Below is a small trained network, with its code and all its weights. Each question gives an input and a target symbol and asks what happens when units are switched off, that is, made to give their printed mean instead of their output.

import numpy as np


def w(rows, s, z=0):
    codes = np.array(rows[::2]) - 128.0
    scale = np.full(codes.shape[1], s)
    scale[-1] = z or s
    return codes * scale


def f(y):
    return y / 2 * (1 + np.tanh(0.7978845608 * (y + 0.044715 * y**3)))


def softmax(a):
    e = np.exp(a - a.max(-1, keepdims=True))
    return e / e.sum(-1, keepdims=True)


def log_softmax(a):
    a = a - a.max(-1, keepdims=True)
    return a - np.log(np.exp(a).sum(-1, keepdims=True))


def net(x, mask):
    ids = ['βγδζθλξπσφψ'.index(c) for c in x.split()]
    T = len(ids)
    res = E[ids] + P[:T]
    r = res
    for j in range(2):
        rows = slice(3 * j, 3 * j + 3)
        q, k, v = (r @ M[0][rows].T for M in (Q, K, V))
        z = softmax(np.where(np.tri(T) > 0, q @ k.T / 3**0.5, -1e9)) @ v
        o = O[0][rows]
        res = res + np.where(mask[j], z, o[:, -1]) @ o[:, :-1]
    y = f(res @ A[0][:, :-1].T + A[0][:, -1])
    res = res + np.where(mask[2:14], y, B[0][:, -1]) @ B[0][:, :-1]
    return log_softmax(res[-1] @ U[:, :-1].T + U[:, -1])


Q, K, V, O, A, B = {}, {}, {}, {}, {}, {}
E = w([
[164,36,157],'β',
[141,148,235],'γ',
[141,104,52],'δ',
[166,254,210],'ζ',
[170,168,109],'θ',
[125,124,165],'λ',
[174,174,100],'ξ',
[56,69,134],'π',
[218,101,159],'σ',
[95,178,92],'φ',
[27,150,143],'ψ',
],0.0097)
P = w([
[48,110,45],'0',
[108,102,9],'1',
[85,118,18],'2',
[90,108,20],'3',
[61,119,24],'4',
[70,145,33],'5',
],0.0015)
Q[0] = w([
[31,129,74],'h1',
[203,202,192],'h1',
[129,71,149],'h1',
[234,50,173],'h2',
[219,100,56],'h2',
[220,249,121],'h2',
],0.015)
K[0] = w([
[28,127,91],'h1',
[200,137,230],'h1',
[171,75,86],'h1',
[207,46,56],'h2',
[249,78,160],'h2',
[224,255,97],'h2',
],0.015)
V[0] = w([
[145,182,134],'h1',
[146,85,211],'h1',
[162,133,207],'h1',
[231,48,5],'h2',
[141,76,99],'h2',
[215,255,54],'h2',
],0.0044)
O[0] = w([
[138,176,122,112],'h1',
[204,132,168,95],'h1',
[199,168,161,86],'h1',
[255,38,78,253],'h2',
[146,78,117,166],'h2',
[237,202,93,141],'h2',
],0.0049,0.0017)
A[0] = w([
[135,134,138,53],'n1',
[107,122,151,235],'n2',
[120,126,87,146],'n3',
[145,77,105,154],'n4',
[237,217,136,221],'n5',
[62,157,9,211],'n6',
[62,230,169,77],'n7',
[213,105,195,5],'n8',
[25,13,151,141],'n9',
[197,18,168,68],'n10',
[105,201,182,77],'n11',
[139,129,76,117],'n12',
],0.011,0.0018)
B[0] = w([
[141,130,123,112],'n1',
[104,143,144,139],'n2',
[86,111,123,159],'n3',
[112,132,184,190],'n4',
[179,216,32,216],'n5',
[48,34,87,252],'n6',
[152,89,237,150],'n7',
[150,56,72,159],'n8',
[77,253,149,191],'n9',
[175,53,209,219],'n10',
[146,152,216,127],'n11',
[84,103,125,168],'n12',
],0.019,0.0044)
U = w([
[65,199,120,96],'β',
[121,121,136,3],'γ',
[116,128,145,160],'δ',
[120,130,147,51],'ζ',
[35,6,83,193],'θ',
[145,168,173,213],'λ',
[144,47,254,99],'ξ',
[234,38,106,116],'π',
[123,126,139,122],'σ',
[125,200,18,202],'φ',
[60,135,204,37],'ψ',
],0.0048,0.0022)

Each question gives the input, a string of symbols that net reads in full, and the target symbol t.
The units are the heads (3 rows each of Q, K, V and O) and the neurons (one row each of A and B). Each row of codes is followed by its name. A weight is (code - 128) times the scale printed after its matrix; where a second scale follows, it is the last column's (O, A, B and U).
mask holds one flag per unit, heads first, then neurons. A switched-off unit (its flag False) gives its mean, the last column of its rows in O or B, instead of its output. The means were averaged over made-up inputs and are rounded, as every weight is.
A unit's drop is (log p(t) with every unit on - log p(t) with that unit switched off) / (log p(t) with every unit on - log p(t) with every unit switched off).
The circuit of an input: a set's keep is (log p(t) with only the set's units on - log p(t) with every unit switched off) / (log p(t) with every unit on - log p(t) with every unit switched off). Starting from the 12 units with the biggest drops (on a tie, the unit counted first), units are removed one at a time, each time the one whose removal leaves the highest keep (on an exact tie, the one counted first), for as long as the keep stays at least 0.8.
circuit, biggest first: the units of the circuit, biggest drop first
top k neurons: the k neurons with the biggest drops, biggest first
which heads matter: for each layer, one digit per head in row order, 1 if its drop is at least 0.15 and else 0, layers parted by /
drop when u is switched off: that unit's drop, to one decimal
input λ θ δ ζ, target λ: top 3 neurons => [n7 n5 n11]
input ζ β ξ σ σ, target π: which heads matter => 00
input γ ψ δ β δ δ, target θ: top neuron => [n6]
input β δ δ ξ φ ξ, target φ: which heads matter => 01
input φ σ ξ δ π, target β: which heads matter => 01
input λ β σ θ, target φ: which heads matter => 00
input λ β λ β δ ξ, target φ: which heads matter => 00
input π σ θ β φ, target θ: which heads matter => 00
input δ δ δ, target θ: circuit, biggest first => [n6 h1]
input ξ δ δ ψ, target ψ: top 3 neurons => [n9 n7 n5]
input δ δ γ β γ ζ, target λ: drop when n11 is switched off => 0.4
input ψ δ δ σ, target π: drop when n6 is switched off => 0.0
input π β σ θ, target φ: drop when n4 is switched off => 0.0
input θ ψ ξ γ ψ ψ, target ψ: drop when n9 is switched off => 0.4
